Below is a small trained network, with its code and all its weights. Each question gives an input and a target symbol and asks what happens when units are switched off, that is, made to give their printed mean instead of their output.

import numpy as np


def w(rows, s, z=0):
    codes = np.array(rows[::2]) - 128.0
    scale = np.full(codes.shape[1], s)
    scale[-1] = z or s
    return codes * scale


def f(y):
    return np.maximum(y, 0)


def softmax(a):
    e = np.exp(a - a.max(-1, keepdims=True))
    return e / e.sum(-1, keepdims=True)


def log_softmax(a):
    a = a - a.max(-1, keepdims=True)
    return a - np.log(np.exp(a).sum(-1, keepdims=True))


def net(x, mask):
    ids = ['ΔΘΛΦΨαβγεζμξστ'.index(c) for c in x.split()]
    T = len(ids)
    res = E[ids] + P[:T]
    u = 0
    for l in range(2):
        q, k, v = (res @ M[l].T for M in (Q, K, V))
        z = softmax(np.where(np.tri(T) > 0, q @ k.T / 4**0.5, -1e9)) @ v
        res = res + np.where(mask[u], z, O[l][:, -1]) @ O[l][:, :-1]
        u += 1
        y = f(res @ A[l][:, :-1].T + A[l][:, -1])
        res = res + np.where(mask[u : u + 12], y, B[l][:, -1]) @ B[l][:, :-1]
        u += 12
    return log_softmax(res[-1] @ U[:, :-1].T + U[:, -1])


Q, K, V, O, A, B = {}, {}, {}, {}, {}, {}
E = w([
[133,190,117],'Δ',
[89,4,129],'Θ',
[169,144,167],'Λ',
[135,102,133],'Φ',
[53,131,19],'Ψ',
[134,128,129],'α',
[89,119,44],'β',
[130,126,128],'γ',
[63,153,170],'ε',
[135,115,132],'ζ',
[137,106,134],'μ',
[157,72,147],'ξ',
[195,140,94],'σ',
[143,110,78],'τ',
],0.018)
P = w([
[159,181,152],'0',
[149,107,225],'1',
[176,55,216],'2',
[170,31,199],'3',
[170,23,171],'4',
[181,5,182],'5',
[169,24,171],'6',
],0.0028)
Q[0] = w([
[46,165,95],'L0H0',
[141,2,122],'L0H0',
[29,93,87],'L0H0',
[185,86,48],'L0H0',
],0.0062)
K[0] = w([
[139,84,115],'L0H0',
[8,107,186],'L0H0',
[84,105,116],'L0H0',
[64,158,109],'L0H0',
],0.013)
V[0] = w([
[142,175,168],'L0H0',
[254,60,156],'L0H0',
[91,175,178],'L0H0',
[66,121,91],'L0H0',
],0.008)
O[0] = w([
[122,109,20,44],'L0H0',
[208,188,126,5],'L0H0',
[2,5,26,254],'L0H0',
[77,96,190,253],'L0H0',
],0.0044,0.00081)
A[0] = w([
[236,65,128,19],'L0N0',
[119,223,79,156],'L0N1',
[217,254,43,74],'L0N2',
[77,59,88,3],'L0N3',
[194,94,113,56],'L0N4',
[70,156,96,101],'L0N5',
[197,143,162,132],'L0N6',
[89,157,100,173],'L0N7',
[16,141,58,21],'L0N8',
[68,58,134,171],'L0N9',
[222,51,96,27],'L0N10',
[208,164,135,63],'L0N11',
],0.0067,0.0049)
B[0] = w([
[88,181,89,137],'L0N0',
[173,176,127,143],'L0N1',
[170,99,136,137],'L0N2',
[114,128,193,151],'L0N3',
[112,176,115,131],'L0N4',
[103,139,155,146],'L0N5',
[114,125,147,147],'L0N6',
[128,139,107,167],'L0N7',
[6,122,148,149],'L0N8',
[147,83,100,254],'L0N9',
[123,175,126,142],'L0N10',
[128,93,120,133],'L0N11',
],0.012,0.0053)
Q[1] = w([
[64,140,179],'L1H0',
[206,154,88],'L1H0',
[72,255,131],'L1H0',
[212,90,167],'L1H0',
],0.0086)
K[1] = w([
[169,93,95],'L1H0',
[123,191,109],'L1H0',
[183,132,6],'L1H0',
[160,205,222],'L1H0',
],0.012)
V[1] = w([
[153,242,153],'L1H0',
[224,66,86],'L1H0',
[102,95,3],'L1H0',
[83,228,189],'L1H0',
],0.0061)
O[1] = w([
[141,192,141,4],'L1H0',
[77,50,82,79],'L1H0',
[252,112,2,140],'L1H0',
[127,201,149,98],'L1H0',
],0.008,0.0044)
A[1] = w([
[75,114,128,156],'L1N0',
[128,93,112,127],'L1N1',
[146,93,148,172],'L1N2',
[158,162,61,80],'L1N3',
[167,75,90,160],'L1N4',
[202,142,79,253],'L1N5',
[124,175,228,234],'L1N6',
[187,225,92,82],'L1N7',
[142,72,79,189],'L1N8',
[141,245,59,157],'L1N9',
[244,229,146,214],'L1N10',
[174,184,145,155],'L1N11',
],0.012,0.0056)
B[1] = w([
[116,99,142,212],'L1N0',
[145,132,129,189],'L1N1',
[148,130,110,218],'L1N2',
[131,83,145,136],'L1N3',
[138,140,121,229],'L1N4',
[157,210,89,185],'L1N5',
[90,73,148,219],'L1N6',
[35,112,138,143],'L1N7',
[145,151,105,255],'L1N8',
[6,146,108,150],'L1N9',
[148,142,194,177],'L1N10',
[153,141,153,148],'L1N11',
],0.015,0.0074)
U = w([
[109,201,2,79],'Δ',
[48,42,168,113],'Θ',
[194,64,84,121],'Λ',
[131,150,118,102],'Φ',
[149,152,126,106],'Ψ',
[77,196,139,151],'α',
[41,136,23,58],'β',
[129,231,125,195],'γ',
[225,234,58,124],'ε',
[155,164,134,253],'ζ',
[132,145,128,211],'μ',
[195,122,243,81],'ξ',
[123,133,136,50],'σ',
[114,119,125,98],'τ',
],0.0096,0.0056)

Each question gives the input, a string of symbols that net reads in full, and the target symbol t.
The units are the heads (4 rows each of Q, K, V and O) and the neurons (one row each of A and B). Each row of codes is followed by its name. A weight is (code - 128) times the scale printed after its matrix; where a second scale follows, it is the last column's (O, A, B and U).
mask holds one flag per unit, layer by layer, with each layer's heads first. A switched-off unit (its flag False) gives its mean, the last column of its rows in O or B, instead of its output. The means were averaged over made-up inputs and are rounded, as every weight is.
A unit's drop is (log p(t) with every unit on - log p(t) with that unit switched off) / (log p(t) with every unit on - log p(t) with every unit switched off).
The circuit of an input: a set's keep is (log p(t) with only the set's units on - log p(t) with every unit switched off) / (log p(t) with every unit on - log p(t) with every unit switched off). Starting from the 12 units with the biggest drops (on a tie, the unit counted first), units are removed one at a time, each time the one whose removal leaves the highest keep (on an exact tie, the one counted first), for as long as the keep stays at least 0.8.
units of the circuit, in order: the units of the circuit, biggest drop first
most important unit: the unit with the biggest drop
top k neurons: the k neurons with the biggest drops, biggest first
k most important neurons of layer l: the k neurons of layer l with the biggest drops, biggest first
drop of u: that unit's drop, to one decimal
input ε γ α μ, target ε: most important unit : L0H0
input ζ ε Δ Θ Λ, target ξ: top 2 neurons : L1N10, L0N9
input ε Θ μ ε Θ Φ, target ε: 2 most important neurons of layer 0 : L0N3, L0N8
input Θ Θ τ ε μ, target Θ: units of the circuit, in order : L0H0, L1H0, L1N6, L1N5
input Θ ε γ α γ ε μ, target Θ: units of the circuit, in order : L1H0, L0H0, L1N6, L1N5
input μ ε ε ζ Λ, target ξ: units of the circuit, in order : L1H0, L1N10
input σ ε ξ Θ β, target Δ: 3 most important neurons of layer 1 : L1N8, L1N5, L1N10
input Θ ζ γ ζ, target Θ: top 2 neurons : L0N9, L1N6
input σ α Φ ζ ε ε Θ, target Λ: top 2 neurons : L0N3, L1N8
input ε ε μ, target ε: top 4 neurons : L0N9, L1N5, L0N8, L1N6
input Θ τ ξ, target Θ: units of the circuit, in order : L0H0, L1H0, L0N9, L1N6
input ε ε ζ Ψ Φ τ, target ε: units of the circuit, in order : L0H0, L1H0, L1N5, L0N8
input ζ γ β, target Δ: top 2 neurons : L1N5, L1N9
input Θ μ α, target Θ: most important unit : L0H0
input ε ε μ ε τ α σ, target γ: 2 most important neurons of layer 0 : L0N8, L0N5
input ζ Λ Θ τ ε ε, target Θ: units of the circuit, in order : L1N5, L1N6
input ε Δ Λ Ψ α, target ε: 2 most important neurons of layer 0 : L0N8, L0N3
input ε ε ε τ Φ, target ε: 2 most important neurons of layer 0 : L0N9, L0N8
input ε ε μ σ ξ, target ε: top 2 neurons : L0N9, L1N5
input ε Δ ζ Δ σ, target γ: top 3 neurons : L1N10, L1N5, L1N9
input ε ε γ, target ε: most important neuron of layer 0 : L0N9
input ε ζ Θ Θ Λ α, target ε: 2 most important neurons of layer 0 : L0N3, L0N8
input α ε Θ τ, target ε: top 2 neurons : L1N5, L1N6
input Λ ε Ψ Φ Δ, target α: 4 most important neurons of layer 1 : L1N9, L1N7, L1N10, L1N5
input ζ Θ ε τ μ Δ, target α: 2 most important neurons of layer 0 : L0N1, L0N9
input ε Λ γ ε γ, target ε: 2 most important neurons of layer 0 : L0N8, L0N3
input Θ ε Λ ξ, target Θ: most important unit : L1H0
input ε Λ ζ, target ε: drop of L0N8 : 0.2
input ε ε Θ Θ Θ ξ, target ε: drop of L0H0 : 0.7
input ε Δ ε ε Θ ε, target Λ: drop of L1H0 : 1.0
